Below is a small trained network, with its code and all its weights. Each question gives an input and a class and asks what happens when units are switched off, that is, made to give their printed mean instead of their output.

import numpy as np


def w(rows, s, z=0):
    codes = np.array(rows[::2]) - 128.0
    scale = np.full(codes.shape[1], s)
    scale[-1] = z or s
    return codes * scale


def norm(h):
    return h / np.sqrt((h * h).mean(-1, keepdims=True) + 1e-5)


def f(y):
    return np.maximum(y, 0)


def log_softmax(a):
    a = a - a.max(-1, keepdims=True)
    return a - np.log(np.exp(a).sum(-1, keepdims=True))


def net(x, mask):
    res = np.array(x, float).reshape(1, 7) / 4 @ E
    u = 0
    for l in range(3):
        y = f(norm(res) @ A[l][:, :-1].T + A[l][:, -1])
        res = res + np.where(mask[u : u + 3], y, B[l][:, -1]) @ B[l][:, :-1]
        u += 3
    return log_softmax(norm(res)[-1] @ U[:, :-1].T + U[:, -1])


A, B = {}, {}
E = w([
[134,90,109,84,138,253,162,187,95,145,114],'x0',
[157,143,66,150,168,170,171,131,207,160,70],'x1',
[87,118,108,60,167,158,202,162,135,63,116],'x2',
[43,82,153,123,138,82,124,202,50,88,120],'x3',
[116,147,160,53,53,221,54,112,101,135,136],'x4',
[154,215,129,205,130,230,199,102,63,103,209],'x5',
[158,78,100,75,85,135,155,58,57,91,78],'x6',
],0.0058)
A[0] = w([
[128,157,67,85,73,120,120,114,70,102,85,73],'0.n0',
[145,153,137,46,178,58,102,24,2,155,91,85],'0.n1',
[145,162,159,32,105,91,112,149,178,85,128,248],'0.n2',
],0.006,0.0016)
B[0] = w([
[75,146,40,96,102,131,153,152,241,109,93,202],'0.n0',
[134,82,20,14,254,178,186,140,161,121,117,247],'0.n1',
[226,68,151,156,182,155,180,219,95,66,142,252],'0.n2',
],0.01,0.0036)
A[1] = w([
[208,67,169,229,72,82,149,178,197,62,122,199],'1.n0',
[167,132,25,3,182,191,88,178,109,36,114,249],'1.n1',
[94,188,130,75,48,70,169,73,151,181,199,19],'1.n2',
],0.0062,0.0013)
B[1] = w([
[115,208,93,187,112,138,176,253,129,129,233,171],'1.n0',
[102,100,93,90,167,169,116,187,201,136,145,249],'1.n1',
[132,127,195,89,150,69,151,117,24,139,171,133],'1.n2',
],0.011,0.012)
A[2] = w([
[186,180,151,130,189,160,97,166,178,124,180,251],'2.n0',
[68,98,84,53,189,255,179,81,131,139,153,227],'2.n1',
[140,136,150,82,121,111,100,205,82,158,121,134],'2.n2',
],0.0077,0.0023)
B[2] = w([
[84,80,52,165,92,25,145,50,48,43,123,232],'2.n0',
[73,17,253,95,84,36,135,95,137,198,187,254],'2.n1',
[179,173,174,161,87,18,178,2,114,134,200,154],'2.n2',
],0.0073,0.013)
U = w([
[100,167,151,123,131,155,51,140,114,158,83,36],'0',
[122,143,163,120,118,176,90,156,133,162,140,28],'1',
[134,138,76,224,110,56,135,172,137,104,188,231],'2',
[183,177,140,67,96,248,107,139,116,87,87,4],'3',
[172,179,172,94,97,157,65,127,159,109,67,5],'4',
[141,147,176,137,135,162,30,138,151,114,89,17],'5',
[103,122,189,111,60,129,106,56,37,112,185,170],'6',
[73,2,140,40,78,117,124,139,214,125,158,190],'7',
],0.0087,0.0029)

Each question gives the input, the list of numbers given to net, and the class t.
The units are the neurons (one row each of A and B). Each row of codes is followed by its name. A weight is (code - 128) times the scale printed after its matrix; where a second scale follows, it is the last column's (A, B and U).
mask holds one flag per neuron, layer by layer. A switched-off neuron (its flag False) gives its mean, the last column of its row in B, instead of its output. The means were averaged over made-up inputs and are rounded, as every weight is.
A unit's drop is (log p(t) with every unit on - log p(t) with that unit switched off) / (log p(t) with every unit on - log p(t) with every unit switched off).
The circuit of an input: a set's keep is (log p(t) with only the set's units on - log p(t) with every unit switched off) / (log p(t) with every unit on - log p(t) with every unit switched off). Starting from all 9 units, units are removed one at a time, each time the one whose removal leaves the highest keep (on an exact tie, the one counted first), for as long as the keep stays at least 0.8.
circuit, biggest first: the units of the circuit, biggest drop first
k most important neurons: the k neurons with the biggest drops, biggest first
k most important neurons of layer l: the k neurons of layer l with the biggest drops, biggest first
drop when u is switched off: that unit's drop, to one decimal
input [-1,6,-4,-5,-1,-3,4], class 2: circuit, biggest first : 0.n1, 2.n1, 1.n0
input [5,0,-4,4,6,-4,-5], class 6: circuit, biggest first : 0.n1, 2.n2, 0.n0
input [-2,6,-7,-5,4,-7,2], class 2: 2 most important neurons of layer 1 : 1.n0, 1.n1
input [-2,-5,-7,1,3,5,-6], class 6: most important neuron : 0.n2
input [-2,2,5,8,-8,-8,-3], class 2: 2 most important neurons of layer 1 : 1.n0, 1.n1
input [3,-5,0,5,-7,-3,-1], class 2: 2 most important neurons : 0.n1, 2.n1
input [7,-8,-4,-2,-2,-5,-4], class 2: 3 most important neurons : 0.n1, 2.n1, 1.n0
input [0,-2,-2,7,-6,-8,0], class 2: 2 most important neurons : 2.n1, 1.n0
input [7,-1,-3,2,-3,8,2], class 6: 3 most important neurons : 0.n1, 1.n1, 0.n0
input [-1,-7,-6,4,2,5,-7], class 6: 4 most important neurons : 0.n2, 1.n1, 1.n0, 1.n2
input [-3,6,-1,-5,0,8,0], class 6: 2 most important neurons : 0.n2, 1.n0
input [3,6,7,-8,-7,-4,-5], class 2: 2 most important neurons : 0.n1, 1.n0
input [3,-3,5,-2,-4,8,-5], class 6: 2 most important neurons of layer 1 : 1.n1, 1.n0
input [-3,1,-7,6,-2,6,6], class 7: most important neuron : 0.n1
input [0,-8,4,8,0,5,-8], class 6: drop when 1.n1 is switched off : 0.3
